(112): [ -4   4 -33  26  20   3 -29 -10 -22]
(166): [ -4  14 -34  50  14  41 -56   7 -24]
(199): [ 38 -18 -25 -21  26  -3 -33  -7 -17]
(201): [  2   3 -32  -3  24  -6 -33 -32 -20]
(142): [ 16  32 -40  11  32 -17  12  25 -20]
(21): [ 10 -16 -26  -2  24 -28 -16 -22 -20]
(118): [ 38  -5 -30 -20  35 -15 -23   7  -1]
(152): [-12  -4 -30  -4  17 -19 -23  -8 -33]
(169): [  9 -27 -23  36  19 -24  -1 -25 -25]
(31): [ 12   0 -35   3  35  26  -5 -23  -3]
howmany (201): [-6] => 1
howmany (142): [26] => 0
howmany (201): [-32] => 2

(112): [-29  22  13  20  -5   0 -39 -21  21  -4  32 -24  38  24   0  -1   8]
(166): [-46   7 -11  33 -10   0  36  -2  -4  -4   0 -18   8  -1 -13  42  -4]
(68): [  4  33 -35  33  10 -35 -39  16 -35  33 -35  52  38  33  -6  -6  33]
(31): [ 20   0 -17  10  10 -17 -39   7 -17  -4 -36  10  14   7  10 -17   0]
howmany (31): [-17] => 4
howmany (68): [-35] => 4
howmany (68): [33] => 5

(142): [-27  17 -27  13]
(201): [-3 -3 -3 -3]
(118): [-32  -2 -10  14]
(166): [16 16 16 16]
howmany (201): [-3] => 4
howmany (142): [13] => 1
howmany (166): [16] => 4
howmany (142): [-26] => 0
howmany (118): [-2] => 1

(142): [  0  17  31  42  47  48  44  37  29  21  14  10   9  11  14  16  18  18
  14   8   1  -6 -12 -15 -13  -7   2  13  25  36  43  46  43  35  23   9
  -6 -19 -30 -36 -38 -37 -33 -30 -27 -26 -26]
(152): [ 44  37  28  21  14  10  10  11  14  17  18  17  14   8   1  -6 -12 -15
 -13  -7   2  13  25  36  43  46  43  35  23   8  -6 -19 -29 -35 -38 -36
 -33 -30 -27 -25 -26 -30 -33 -36 -38 -36 -31]
(118): [ 42  47  48  44  37  28  21  14  10   9  10  14  17  18  18  13   8   1
  -6 -11 -14 -13  -8   2  13  25  36  43  45  43  35  23   8  -6 -19 -30
 -35 -38 -36 -34 -30 -27 -26 -27 -29 -33 -36]
(68): [ 48  47  41  33  24  17  12   9  10  12  15  17  18  16  11   5  -3  -9
 -14 -14 -11  -3   7  19  31  40  45  45  39  29  15   1 -13 -25 -33 -37
 -38 -36 -32 -28 -26 -26 -28 -31 -35 -38 -37]
(169): [ 44  37  28  21  14  10 -33  11  14  17  18  17  14  -6   1  -6 -33  11
 -13  -7   2  36  25  36  -2 -33  43  35  40   8  -6 -19 -32 -35 -38 -36
 -33 -30 -27 -25 -26 -30 -33 -36  44 -36 -31]
(201): [ 20  13  10  10  11  14  17  18  18  14   8   1  -6 -12 -14 -13  -7   2
  13  25  36  43  46  42  35  22   9  -7 -20 -29 -36 -38 -37 -34 -29 -27
 -25 -26 -29 -33 -37 -38 -36 -31 -22 -11   2]
(199): [ 12   9  10  12  16  18  18  17  11   5  -3  -9 -13 -14 -11  -3   8  20
  31  40  45  45  39  29  15   1  -7 -25 -33 -37 -37 -35 -32 -28 -26 -26
 -27 -31 -35 -38 -37 -34 -27 -17  -4   8  20]
(204): [ 33  24  17  12  40  10  12  40  17  18  16  12   4  -3  -9 -14 -14 -11
  -3  -3  19  31  40  45  45  40  29  16   1 -13 -25 -33 -38 -38 -35 -31
 -28 -26 -26 -28 -31 -34 -37 -37 -34 -27 -17]
howmany (169): [-6] => 3
howmany (204): [-3] => 3
howmany (169): [-33] => 5

(68): [ -7  -7  -7 -23 -23 -23  -8   0  10  20  -7   7 -23  -9]
(152): [ -8  16   5 -14   5   5  -6  -7 -18   7   7  -8 -13 -14]
(118): [-30  16 -24   1  -3   7  -6  -7 -18   7  -5  -8   7 -14]
(112): [-14  -2  -3   6  15  27  18  -5 -31   7  10   6  18  24]
(142): [-25   2  -6   6 -16  -1  -3   3  -6  -3  -4  -3 -22  -7]
(166): [ 15 -17   1 -23   9   9   9   0  -7  20   9  18   7  -9]
(199): [ 10   8   2  18 -41  -6  -3  -1  21   8  -4 -20  13   6]
howmany (166): [9] => 4
howmany (152): [5] => 3
howmany (112): [7] => 1
howmany (68): [-9] => 1
howmany (68): [-8] => 1
howmany (118): [7] => 3
howmany (68): [-23] => 4

(199): [  2   0  -1 -32  -4 -26  31   0 -34   1   3   2  36   1   0   1  35   0
  35   1   0  14 -32 -30 -32   0   4   1 -30 -26]
(152): [-38 -48  -1  11  36 -10   7  -1 -11  23 -49  37   7  24  47 -35  11 -34
 -30 -51 -32 -42   5  13 -12 -36  46  29  -8  -8]
(201): [-37 -46   0   9  30  -9 -37  -1 -12  24 -44 -14  11  23  50 -42   5 -39
 -30 -53 -37 -46 -37  10 -12 -14  45 -37 -14 -14]
(118): [-39 -42  -1   7  27  -6   6   2  -8  24 -46  41   5  26  47 -38   8 -37
 -32 -51 -13 -45   7  13  -8 -35  44  30 -10  -7]
(21): [-10   9   0  13   7  -7 -10  -2  -3   4 -10  12  -2   5   9  13   9  -7
  -7 -11 -11 -10   2  13   9  -6   9   8  -3   3]
(169): [  0   4   0  -2   4 -26  36  -1 -28   0   0  -1  37   0   2   0  31   2
  -1   2   1   2  34 -30 -30   2  -3  -1 -30 -28]
howmany (21): [9] => 5
howmany (199): [35] => 2
howmany (169): [-1] => 4
howmany (21): [13] => 3
howmany (21): [7] => 1
howmany (201): [-14] => 4
howmany (21): [-10] => 4

(152): [-25 -26 -25 -25  21]
(112): [  0   7   8   8 -13]
(204): [11 50 11 12 11]
(31): [  4  -7 -14  13  -3]
howmany (152): [-25] => 3
howmany (112): [8] => 2
howmany (204): [12] => 1
howmany (204): [11] => 3

(112): [ -2  11   4  19  40 -13   0 -31   0  31]
(204): [ 30  14 -14   4  20   9  30  14  29  14]
(169): [  8   8   8  -5   8   9   8 -10   9 -10]
howmany (169): [8] => 5
howmany (112): [-13] => 1
howmany (204): [9] => 1
howmany (112): [40] => 1
howmany (169): [7] => 0

(118): [12 -4  1 -1]
(68): [-43 -43 -43 -43]
(169): [-47  -5  -1   0]
(152): [ -1  22 -12 -22]
(204): [  9   5 -25 -14]
(112): [11 -2 -2  2]
(199): [-18   3  11  11]
(166): [-42   8   5   0]
(21): [-40  17 -21 -44]
(201): [-26 -26 -26 -26]
(142): [20  0  3  6]
(31): [10 10 11 11]
howmany (31): [10] => 2
howmany (201): [-26] => 4
howmany (68): [-43] => 4
howmany (118): [12] => 1
howmany (21): [-44] => 1
howmany (68): [-42] => 0

(152): [-35 -12  23  -8   7 -22 -40  -5  32  -8   0]
(21): [-40 -17 -18 -35  21   6 -37   6   3   9   8]
(118): [ 24 -15 -33 -40   3  21 -10   9  -1 -23  23]
(199): [-23  11   4  37  -6  -8   0 -18 -28  11 -43]
(112): [-1  0 44  0 43 43 -9 43  1 52 19]
(169): [-11   9 -13  -6 -35 -12 -26 -13  18 -36 -30]
(201): [ 25  -7 -31 -40  -4   8   2  14   4 -38  18]
(166): [-30  -1  -6  16 -12  -5 -34 -25 -14  -7 -42]
(142): [ 47 -25  -9  -9  13   5  -6   0   8 -27  34]
(68): [ -2   4 -36 -36 -29  14 -22  -2   7 -29 -12]
(31): [-15 -12 -28 -40  -5   7 -38  -1   6 -30  -5]
howmany (21): [-17] => 1
howmany (112): [42] => 0

